In the rows, 128 means zero.
Rows lie near named flat spaces through zero. A row that begins with a name and a colon came from that space; any other row is followed by the name of its block's space that it lies nearest.
z444-z707: [128  92 121 160  98 159 110 117 189 127 138 137 146 109 129  95 146 156
 128 128 129 120 127 140 125]
z238-z570: [175 167  93 141 106 152 125 150 133 141 137 114 141 141 122  35 144 116
 115 136 140 123 129 149 133]
z238-z570: [152 110 121  91 124 116 138 104 108 136 119 137 134 116 116 132 154 122
 107 139 128 123 139 134 112]
z238-z570: [135 115 112 135 121 130 122 118 154 145 103 132 111 157  88  94 149 144
 161 116 103  76 109 128 113]
z344-z815: [ 95 128 146 139 145 120 108 143 148 132 108  96 119 132 118 168 110 116
 114 126  94  99 120 108 128]
z819-z539: [109 180 107 145 130 137 102 147 141 144 128 128 130 151 120  75 146 104
 129 137 111 114 114 121 143]
z238-z570: [102 106 181 111 175 108 140 111 128 143 124 174 175 126 152 146 184  86
 107 193 100 135 144 110 135]
z344-z815: [147 113 123 144 101 150 149 128 137 120 135  75 100 113 125 142  92 157
 128  38 179 141 101 142 129]
z344-z815: [108 119 102  99 124 124 117 122 124 119 110 125 113 138  97 135 139 112
 177 122 132 118 109 134 111]
z344-z815: [157 106 149 136 110 127 135 109 133 149 136 144 149 102 116 125 157 136
 106 123 152 168 116 149 130]
z444-z707: [176  84 153 145 109 103 121  99 146 155 126 147 141 108  90 151 151 153
 121 144 133 156 102 156 124]
z344-z815: [123 151  91  86 129 125 162  95  77 127 124 178  89 158 133  92 138 158
 153  92 125  91 148 108 115]
z819-z539: [110  91 150 132 125 129 125 141 139 110 115 105 127 111 121 182  97 135
 140 122 127 133 133 128 114]
z238-z570: [ 72  99 157  79 160 127 142 131 111 115 104 128 152 117 136 170 152  74
 132 145 119 128 149 110 110]
z238-z570: [182  97 103  93 106 110 141  82 113 148 110 138 107 126  88 122 153 158
 114 112 122  94 127 140 101]
z819-z539: [134  57 112 123  69 141 103 115 141  80 148 156 145  64 122 173 103 175
 163 152 169 195 152 168 100]
z238-z570: [ 64 143 162 133 198 121 175  95 131 141 129 155  97 181 182 135 143 134
 136  76  99  62 115  65 158]
z344-z815: [131 103 143 147 101 124 115 153 146 143  84  45  92 121  46 186  89 134
 151  47 141 128  69 145 107]
z238-z570: [158  91 168 175 108 165 183 157 147 141  96 102 108 149 101  91  94 188
 152  45 128  87 134 127 103]
z819-z539: [121 125 152 141 158 125 149 112 143 148 124 158 133 158 142 101 160 130
 132 134 102  92 125 108 139]
z344-z815: [143  67  94 120  79 167 140 108 147  80 156 131 127  90 146 124 111 172
 177  93 199 165 135 163 111]
z819-z539: [155 136 125 106 114  99  75 156 115 143  97  99 153  98  80 159 124  95
  54 211  71 122 162 137 101]
z819-z539: [194  73 137 109 132 103 143 111 131 134 108  86 123 122 104 168 121 135
 105 140 118  96 128 143 106]
z238-z570: [180 108  86  97 131 106 117  83 141 135 146 139 144 137 113 101 194  92
 165 174 164 145  80 169 138]
z444-z707: [113  66 110 164  97 170 101 105 226 119 135 126 139 114 127  96 152 163
 149 117 125  91 113 137 121]
z344-z815: [130 121  73  88 111 114 100  95 130 130 113 120 102 129  87 133 150 124
 143 121 123  98 105 136 110]
z444-z707: [159 174 115 162  86 128 113 135 114 153 130 125  99 115 110 112  87 191
  55  90 104 117 146 120 128]
z444-z707: [156 105 169 109 144 115 175 108 104 145 113  71 104 100 152 196  91 156
   4  64 106  79 163  93 119]
z238-z570: [110 209  84 110 150 149 149 133  98 119 158 105 105 153 188  75 122 100
 101  82 153 111 131 104 161]
z819-z539: [ 87 175 135 108 179 108 118 134 109 128 148 139 155 142 162 136 164  45
 135 176 141 170 105 120 165]
z819-z539: [108 139  74  94 101 163 153  87 115 116 146 138  96 119 152  86 143 153
 126  38 172 114 129 120 126]
z344-z815: [ 96 162 106 121 157 117 104 132 149 138 114  42  92 147 121 163 116  84
 101  83 113  76  80 104 146]
z444-z707: [184  39 175 121 149 156 174 154 168 107 112  24 167  99 165 154 104 104
  55 141 123  78 176 132 105]
z444-z707: [130 162 158 135 129 121 120 159 102 145 131 127 160 110 121 131 135  88
  97 152 140 191 127 139 140]
z819-z539: [146 103 118 126 102 147 166  95 118 117 145 157 108 119 145 112 120 188
 143  71 163 133 138 133 121]
z344-z815: [112 112 186 164 138 145 160 143 125 115 143 180 153 118 184 129 101 173
 109 149 109 140 190 105 132]
z444-z707: [124 134 130 116 147  92 145  96  88 128 133 199 102 159 128 145 131 158
 185 138 123 135 121 119 132]
z444-z707: [103 149 120 138 159 138 131 178 132  98 114  84 106 172 148 125  74 115
 166 136  97  71 146 104 126]
z238-z570: [213  89 148 108 101 124 156 120 100 139 131 133 167  86 117 121 147 131
  79 157 157 175 159 167 108]
z819-z539: [144 143  92 140  86 140  92 136 139 129 133 143 134 115 104  87 131 146
 124 150 122 137 138 147 118]
z444-z707: [152 150 113 119 142 124 132 172 109 114 108  59 106 153 121 134  77 108
 125 131 110  87 141 123 118]
z819-z539: [ 39 174 131 168 101 170 109 146 133 121 147 217 139 121 153  75 129 164
 151 117 119 163 159 104 138]
z444-z707: [153 125 176 153 139 120 130 170 127 136 121 103 161 120 123 145 113 103
 106 168 122 160 136 140 132]
z344-z815: [169 111 119 142 112 133 100 117 169 131 162 106 170  88 142 121 156 104
  85 168 162 174 109 164 149]
[186  96 189 171 110 111 119 137 134 140 149 163 186  82 131 153 126 150
  84 206 132 209 151 161 135] -> z238-z570
[114  68 123 149  99 156 113 119 175  82 148 122 128  85 168 166  79 191
 113 128 124 114 171 123 115] -> z344-z815
[ 96 104 196 138 173 108 147 128 127 133 122 167 154 135 153 169 139 118
 131 170  98 135 144 105 136] -> z819-z539
[ 25 202  82 115 166 114  59 136 131  89 169 126 123 133 181 172 118  59
 154 172 134 162  99 106 176] -> z238-z570
[181 114 115 135 109 117 116 127 133 128 134 125 135 122 109 122 125 139
 134 161 136 143 123 157 123] -> z819-z539
[117  75 105 122 103 141 142  41 167 134 136 153  84 108 144 140 142 218
  89  44 117  57 131 100 118] -> z444-z707
[ 82 127  79  79  75 156 101 142 104  88 118  66 102  65 113 183  78 126
  97  60 161 148 150 131  95] -> z819-z539
[125 141 120 113 136  89 114 108 111 146 112 120  94 142  87 173 129 122
 143 108 123 124  83 126 130] -> z444-z707
[138  87 201 156 155 119 172 110 142 159 113 169 143 142 135 130 151 158
 114 128  95 103 140 108 128] -> z238-z570
[136 171 131 146 149 125 148 152 109 127 141  94 108 158 140 124 101 108
 158  89 166 153  89 132 157] -> z819-z539
[118 124 118 113 128 126 132 104 121 126 130 159 120 128 140 125 136 149
 119 130 111 105 149 113 122] -> z344-z815
[162  76 131  69 151  71 158  55  88 136 123 175 114 139 103 182 174 127
 181 140 153 145  92 145 119] -> z444-z707
[ 13 226 158 193 155 124  84 182 124 134 135 186 123 168 137 125 104 115
 185 142  94 169 107  90 170] -> z444-z707
[127 174 104 146 141 134 120 129 143 142 145 140 130 164 136  64 159 105
 154 134 136 124  95 131 157] -> z819-z539
[ 37  94 139  74 160 141 146 101 128 103 120 113 124 107 166 192 143  93
 122  83 137 111 134  92 122] -> z819-z539
[ 79  79 173 155 136 135 111 118 187 127 125  93 135  91 144 204 116 136
  82 102 112 117 118 106 134] -> z344-z815
[141 135 152 145 114 102 105 120 124 161 128 152 143 110  89 148 152 123
 118 141 137 187  93 148 138] -> z444-z707
[ 90 159 102  61 148 130 140  83 100 150 122 155 130 124 153  95 195  93
  53 116 102  79 156  89 126] -> z819-z539
[182 129 141 124 139  86 137  65 114 171 143 195 136 126 138 119 175 161
  57 171  94 113 141 119 141] -> z238-z570
[ 80 107 127 143 155 163 169  88 183 140 123 144 101 177 155  71 170 151
 167  47 118  39 101  90 138] -> z819-z539

Rows lie near named flat spaces through zero. A row that begins with a name and a colon came from that space; any other row is followed by the name of its block's space that it lies nearest.
z350-z741: [172 167 134  62 102 177 154  86 140 173 126  87  61 133 153 160  87 186
 123 158 159 132 113 141 149]
z193-z964: [169 124  88 132 185  97 190 145  91 138 143 156 151 117 139 115 146 117
 139  88  92 143 100 148  92]
z267-z458: [143 158  89 129 163 150 117 163 138 144 143 151 134 146 119 120 121 133
 178 112 120 130 128 143 120]
z193-z964: [188 103  76 127 204  55 227 162  84 175 161 168 155  91 123 125  75 158
 148  92 101 126 100 166  97]
z193-z964: [170 130  93 131 154  76 159 131 150 179 149 169 171 105 162 159 148  69
 117 103  67 150 118 150  86]
z350-z741: [ 78 114 137 165 144 117 102 205  92 125 156 147 138 119  87  95  70 168
 139 148 159 129 118 170 148]
z423-z666: [163 146  84 146 166  75  61 222  60 112 122 145 127  82 131  99  95 157
 120  89 124 145  61 196  91]
z350-z741: [124 141  87 137  83 102  75 151 254 192 138 134 160 118 109 162  23 142
 182 189 128 107 188 106 179]
z111-z182: [129 164 138 131 131 141 121 155 154 210 181 166 136 116 164 166 102 106
 108 160 114 169 105 204 127]
z267-z458: [165 152  85  88 110 111  80 131 192 176 117 130 126 128 128 172 111 111
 151 115 109 113 154 119 106]
z111-z182: [122 125 127 136 134 122 121 131 132 127 131 142 143 130 130 131 152 100
 125 117 113 132 132 128 114]
z267-z458: [ 99 140 148 162 121 169 103 132 121  84 122 118 124 140 130  97 134 142
 136 150 149 135 122 122 162]
z350-z741: [159 155 120  91 119 164 184  80 137 149 128 109 109 146 168 140 173 111
 116 133 108 158 112 122 121]
z423-z666: [139  95 145 147 146  82 192 123  62 112 133 129 137  91 151 110 133 134
  77 123 118 150  82 152 118]
z423-z666: [119  87 121  98  88  59 100 152 100 118  98  91 111  99  89 123  86 165
  97 128 149 107 129 117 117]
z267-z458: [166 191 128 220 165 195 154 106 144  83 140 144 151 117 220  88 133 136
 152 167 113 180  74 147 195]
z350-z741: [161 135  74  90  75  58  84 148 218 213 125 121 142  95 126 183  48 127
 133 158 107 122 156 127 126]
z423-z666: [ 98 159 206 218 137 154   9 156 115  94 143 174 139  89 183 138 129  98
  76 142 142 150  86 204 146]
z267-z458: [ 93  97 159 110  69 113  66 110 104  61  72  75 100 128 103 115 159 130
  86 122 155 105 139  83 123]
z423-z666: [116 149 122 142 111 135  44 157 153 117 117 129 128 127 122 128 114 126
 140 134 137 123 135 132 135]
z423-z666: [111  92 144 119  95 121 152  95 130  95 101  85 110 131  95 114  93 177
 134 152 164  93 158  72 167]
z350-z741: [165 154 111  73 127 159 148  87  94 106  98 100  97 156 162 126 243  83
 102  78  97 156  97 114  71]
z111-z182: [125 126  91 152 162 100  52 197 142 121 127 162 151 124  78 120  80 143
 188  96 135  87 156 130 118]
z193-z964: [168 167  71  79 146 157 121 126 153 148 119 130 118 165 128 140 177 101
 172  84  99 128 138 113  86]
z350-z741: [146 182  83  63 117 188 191 140 134 197 157 101  90 165 139 122 119 162
 151 165 129 178 101 158 136]
z111-z182: [131 105 117 104  88  94 136  99 130 104  91  90 127 125 128 124 163 110
 100 123 113 128 134  83 114]
z350-z741: [139 113 164 122 137 128 139 119 110 140 134 123  94 105 112 144  41 204
 130 143 180  89 131 144 160]
z111-z182: [179 164  90 160 204 128  99 171 123 136 146 184 149 114 146 129 117 123
 173  80 106 126 106 171 103]
z193-z964: [147 127 110 136 155 109 145 147 110 132 136 141 136 115 129 120 110 142
 137 116 122 130 113 144 121]
z193-z964: [101 145 181 177 129 165 122 110 160 146 164 163 150 126 170 149 139  88
 107 164 122 153 126 159 156]
z423-z666: [119 149  96 127 134 137  27 157 169 112 109 150 146 157 103 137 176  73
 170  81 107 105 166 104  90]
z350-z741: [163 130 114  86 126 120 103 113 126 124  98 111  98 127 116 147 126 143
 135  93 136  96 138 109 103]
z350-z741: [144 119 137 111 146 129 136 112  89 103 112 122 108 129 125 126 154 133
 119  91 134 113 119 122 104]
z423-z666: [143 127 117 100 127 130 191 117 123 161 141 114 114 130 128 130 103 157
 131 146 132 137 121 132 137]
z267-z458: [148 163 112 115  99 155 102 118 166 134 114 101 107 131 145 133 101 153
 143 157 139 134 127 119 157]
z267-z458: [146 176 167 208 178 173  63 139 161 133 161 191 143 103 175 152  78 132
 152 140 141 122 116 186 167]
z193-z964: [210 175  70 128 150  96  20 179 139 126  98 135 111  83 144 141  55 174
 160  93 133 106  99 160 115]
z267-z458: [ 90 112 170 150 107 139 146 111 129 122 139 123 132 127 131 124 122 129
 104 166 143 136 133 127 159]
z193-z964: [150  97 206 154 169 117 199  79  85 140 156 157 117  84 159 160  84 159
  83 130 152 108 108 167 145]
z111-z182: [170 138  74 148 166 123 145 129 115  74 101 126 147 133 137  88 163 127
 170  87 102 127 115  94 117]
z193-z964: [105 128 236 177 109 163  89  85 139 119 140 138 107  95 165 164  76 152
  80 177 178 112 126 160 187]
z267-z458: [105 118 163 232 237 149 153 167  44  64 167 205 174 125 138  75 173 105
 141  83 119 139  90 176 119]
z111-z182: [134 134 111 128 114 123 102 126 142 108 107 115 131 129 130 121 140 121
 133 124 121 127 132 107 127]
z267-z458: [ 89  98 115 147 163 118 216 146 108 142 168 161 176 154 107 100 175  85
 140 122  94 153 136 128 110]
z111-z182: [126 138 114 102  91 117  99 161 153 174 134 105 103 113 107 140  31 191
 137 175 162 122 132 148 160]
z193-z964: [168 168  82  93 124 142  57 147 156 133 101 114 101 136 119 140 109 149
 169 105 134 108 135 120 115]
z111-z182: [176 161 164 113 139 161 100  99 112 135 122 125  78 105 168 162 100 164
 106 121 156 118  97 166 132]
z423-z666: [126 160  84 112  75 106  78 175 170 174 131 110 134 115 142 132  97 123
 117 172 112 171 111 154 134]
z111-z182: [149 103 186  92 124 107 101  92  92 131 110 122  82  98 126 178 110 147
  76  96 160  84 127 143 101]
z423-z666: [110 123 197 140 120 134 136 108 112 157 157 147 121 105 162 162 127 110
  64 151 136 147 107 179 131]
[109 156 108 156  99 138  29 168 135  74  97 109 131 129 132  93 146 121
 132 135 130 145 113 121 138] -> z193-z964
[128 116 166 156  86 106 120  72 173 123 116 124 149 100 175 159 142  84
  79 157 109 136 136 109 147] -> z267-z458
[115 120 181 151 127 136 156 113  91 123 144 129 119 107 157 126 122 139
  79 154 143 149  95 163 147] -> z350-z741
[ 83 130 134 113  48 137  32 137 168 101  89  78 106 140  97 123 110 144
 125 165 161 112 159  89 157] -> z193-z964
[109 117 118 139 108  69  84 180 115 141 132 138 152  98 130 127 128  98
  86 131 107 156 105 163 101] -> z350-z741
[ 85 133 129 132 108 135 147 159 156 187 173 141 146 138 120 132  98 122
 127 182 126 160 134 159 150] -> z111-z182
[ 82  72 165  89  87  95 128 121  83 109 106  92 102 129  79 126 138 140
  81 123 157 104 144 106 110] -> z267-z458
[179 108  69  89 145  56 170 134 121 160 120 133 144 111 122 142 134 112
 129  84  87 123 125 120  75] -> z193-z964
[ 89 113 162 141  58 101 118 110 159 144 130 111 146 107 158 144 136  88
  60 185 115 164 125 130 147] -> z423-z666
[134 141 187 127 141 174 152  83 166 187 168 157 111 128 147 187  81 141
 129 156 153 108 150 156 158] -> z193-z964
[122 133 143 148 113 141  93 106 160 105 113 126 134 130 137 135 136 114
 132 135 131 116 147 104 145] -> z350-z741
[ 95 117  97 114 164 140 214 169 110 173 178 151 149 167  85 102 131 130
 169 132 117 146 138 142 119] -> z267-z458
[ 75 110 180 124  90 156  60  82 190 114 111 133 132 162 102 169 178  66
 126 121 135  84 204  74 124] -> z423-z666
[154 129  78 130 118 103 192  85 228 178 140 144 187 138 154 156 149  63
 159 144  63 141 171  79 132] -> z350-z741
[103 120 149 107  95 120 127 137 141 176 148 122 117 121 117 151  86 141
 104 166 145 133 135 151 140] -> z111-z182
[ 90  98 163 127 115 115  86 136 102 101 115 124 119 128  95 128 138 125
 106 113 150 103 143 121 115] -> z267-z458
[112 140 186 166 151 226 156  56 118  51 117 122 113 168 150 104 191 126
 146 126 151 116 138  87 167] -> z350-z741
[ 63 109 229 163 156 212 138  86  92  77 145 148 111 167 109 121 172 124
 126 123 174  98 154 120 152] -> z111-z182
[ 95 136  95 150 134 148 181 140 176 156 164 152 180 166 125 109 163  78
 167 154  88 163 152 113 140] -> z267-z458
[142 131 164 140 155 169 134  85  95  74 110 126 107 137 144 121 168 132
 126  98 143 109 121 113 128] -> z111-z182

Each name stands for a flat space through zero: a line, a plane or more. A row that begins with a name and a colon came from that space; any other row is followed by the name of the space it lies nearest, among the names in its block.
z348_z924: [123 194 150 115 105 109 108 130  65 104 136 127 149 168 140 216 130 133
 145 115 162 155  89  89 160]
z348_z924: [128 131 132 139 152 137 125 109 170 153 102 127 129 110  84 100 110 100
 122 145 107 141 174 155  94]
z255_z399: [120  48 153  94 136 175  97 111 164 194 129 209 102  51 106  96 134 150
  95 120 171  76  71  42 137]
z348_z924: [170 182 131  97 120 106 172 107 148  60 135 134 135 194 107 194 130 118
 171 160 122 150  82 159 143]
z300_z471: [130 110 160 141 152 155 148 107 193 141 145 116 167 142 112 110 111 122
 134 153 118  96 158  64 101]
z636_z768: [ 71 143 183  78 118 193 113  82 139 192 131 111 116 103 129  76 110 139
  72 118 151 166 130  90 156]
z348_z924: [127 105 125 133 137 141 121 130 123 165 119 137 122  98 121 102 131 127
 113 116 123 124 139 127 123]
z348_z924: [107  70 106 154 113 131 124 155 134 101 154 117 127 122 179  92 129 157
 133 124 135  84 144  91 123]
z636_z768: [140 201 122 136 124  67 173 103 101 101 148  86 197 150 188 187 149 106
 136 161 129 130 114 116 154]
z255_z399: [144  65 142 146 147 145 135 174 101 126 153 176 140 143 132 128 144 112
 138 125 110 112 134  85 108]
z300_z471: [179 109  59 117  86 111 126 134 114  56 100 191  86 132 104 170 130 154
 198 128 147 133  78 166 146]
z348_z924: [129 165 135  82 119 113 148 113 129 138 140  93 101 129 151 132 150 156
  93 112 138 120  59 172 174]
z255_z399: [ 71 149 129 129 101 132 111  88 154 120 131  90 148 107 169 104 103 143
 116 148 162 130 155  81 139]
z348_z924: [181  69 106 178 147 141 165 160  61 161 134 164 183 120 139 122 152 102
 160 118  88 122 172  81 113]
z300_z471: [ 64 164 197  86 113 188 107 136  98 153 155  69 100 177 141 100 112 155
  79  84 134 180 132 123 158]
z300_z471: [128 152 121 160 140 116 114 130 137 156 113  71 136 125 116 122 117 142
 124 104 120 109 161 144 113]
z636_z768: [138 130 100 146 115  83 144 151  88  88 148 124 150 138 184 160 152 130
 143 133 131 110 110 124 142]
z255_z399: [148  59 152 132 159 201 153 146 134 187 133 145 120 129  90  54 127 118
 117 108  79 137 173 124 104]
z300_z471: [114 146 128 141 122 100  92 131 162  84 125 124 126 143 117 170 109 140
 149 139 157 100 119 109 111]
z300_z471: [137 132 139 140 123 159 137  87 194 124 129  99 161 150 102 128  93 156
 166 140 141  98 152  54 118]
z348_z924: [120 106 147  95 115 161 113  93 118 183 128 176 134  73 133 128 135 147
 109 121 174 114  79  41 164]
z348_z924: [168 164 112 170 142 121 147 103 147 143 104  86 176 144  91 148 109 124
 170 129 107 122 178 120 107]
z255_z399: [108 136 142 169 154 101 116 134  64 201 132 122 195  75 174 134 150  89
  87 125 128 122 164  70 122]
z255_z399: [144  96 143 159 147 136 135 158 119 129 150 137 161 153 129 141 132 121
 146 125 114 100 147  72 105]
z255_z399: [ 88 122 146 132 122 123 120 104 190 102 154 111 155 125 162 123 112 141
 123 163 160  83 128  52 122]
z255_z399: [ 54 145 129 169 125 128  78 124 150 145 114  58 133 105 146  77  92 132
  99 122 134 133 215 127  98]
z300_z471: [146  98 141 134 158 127 168 136 121 137 146 165 162 125 139 118 150  78
 120 161  96 133 142 116 111]
z255_z399: [141 154 128  89 135 134 138  81 138 196  99 129 110  74 104 109 138 128
  91 120 133 142  93 168 157]
z255_z399: [140 116 118 107  69 202 160  82  40 154 132 159 175 120 164 121 124 152
 167 114 152 188 133  17 194]
z300_z471: [123 159 175  94 155  91 125 136 176 122 159 105 109 152 129 168 147 140
  87 129 144  73  46 141 136]
z300_z471: [159 100 152 144 172 116 148 151 194 103 150 143 140 165  96 145 132 108
 143 154 103  75 123 119  83]
z636_z768: [123 102 144 124 150 107 166 129 111 176 170 123 167  87 204 106 174 118
  72 138 125  82  95  85 151]
z636_z768: [117 174 132 139 127 132 143  94 143 116 114  98 161 147 117 124 103  98
 142 158 112 176 187 138 113]
z300_z471: [175 152 149 117 133 160 176 107 158 134 143  82 149 190  97 142 120 158
 159 114 110 114 116 108 141]
z636_z768: [ 92 176 144 105 105 119  87 164  52 140 136  78  85 149 157 151 139 168
  89  61 150 148  86 166 171]
z636_z768: [184 116  91 115 131 103 123 134  99 129  91 212 100  94  83 170 150 110
 152 128 131 138  78 175 133]
z300_z471: [134 180 112 146 131  80 120 123 109 142 115  85 144 117 140 163 136 132
 121 115 135 115 121 152 137]
z636_z768: [175 164 163 121 133 154 140  95 132 159 129 125 173 163  82 193 118 149
 166 112 146 110  98  41 145]
z636_z768: [132 120 101 151 115 137 122 145  74 119 108 147 131 128 124 122 122 108
 153 122 111 178 176 148 119]
z636_z768: [ 93 133  98  97  79 127 103 110 137  59 112 160  82 120 137 124 109 137
 144 153 161 170 113 161 144]
z348_z924: [ 81 122 156 116 154 127 149 107 175 163 148  96 137  92 167  58 136  99
  57 161 111 123 151 144 118]
z636_z768: [111 127 126  83 115 100 104 127 183  90 135 138  64 116 133 139 135 164
 105 132 167  84  41 165 147]
z348_z924: [ 95 160 158  96 111 106 123 153  70  87 165 136 125 163 183 174 151 119
 105 131 148 155  78 121 161]
z255_z399: [164 151 135 111 140 147 150  89 153 183 109 109 132 116  86 124 126 142
 126 113 122 121 112 135 142]
[ 73 166 151 124 136 127  80 111 144 181 108  81 110  90 121 101 111 133
  72 109 145 135 148 148 124] -> z348_z924
[105 110 131 133 124 158  99 119 129 170 113 126 119  94 118  94 113 142
 113 109 140 129 152 103 125] -> z255_z399
[131 124 101 152 106 123 109 138 133 106 124  97 122 139 133 136 114 174
 159 103 145  95 132 111 131] -> z348_z924
[110  78 111 141 150  90 100 161 132 123 122 187 103  72 140 110 148  90
  97 151 126 109 126 162  96] -> z300_z471
[143 149 120 162 130 125 137 159   5 170 123 115 169 134 154 145 149 103
 129  90  99 179 171 130 140] -> z636_z768
[ 68  62 130 170 132 143  80 171 113 133 136 145 125  95 159  74 117 114
 105 126 129 121 195  90  89] -> z348_z924
[101  80 120 138 114 184  81 155 124 141 105 135  73 119  91  69  98 153
 131  89 124 151 177 146 107] -> z255_z399
[118 149 121 168 111 140 107 126 106 133 119  84 161 145 130 139 101 150
 158 105 137 131 180  78 123] -> z255_z399
[137 155 146 105 175  61 125 103 147 201 120 154 139  44 134 159 173  93
  55 148 146  79  51 143 137] -> z255_z399
[116 108 165 147 165 179 130 137 107 222 124 104 145 111 108  65 124 105
  86 100  88 151 198 119 105] -> z636_z768
[133  96  67 128  85 150 111  94 136 130  89 154 102  71 118  94 109 166
 159 121 156 130 133 122 146] -> z300_z471
[123 184 113 123 117 124 108  82  63 224  82 109 144  53 128 129 133 128
  95  94 148 168 132 135 167] -> z255_z399
[140  86 142 138 126 212 159 139 107 137 135 130 138 174 102  73 107 120
 158 116  82 183 204 110 112] -> z300_z471
[111 129  99 135  84 150  98  92 147 104 104 131 128 114 119 127  90 163
 171 131 169 134 148  78 136] -> z300_z471
[121 112 163  73 139 165 226  63 185 142 173 127 167 121 178  57 146  95
  87 197 102 144 120 104 154] -> z255_z399
[133 192 137  89 147  75 140  93 166 137 118 117 116 106 121 157 146 108
  88 154 135 123  68 196 143] -> z636_z768
[ 88 189 141 133  88 140 119  85  85 111 130 105 189 146 164 163 102 123
 151 146 162 182 165  43 153] -> z300_z471
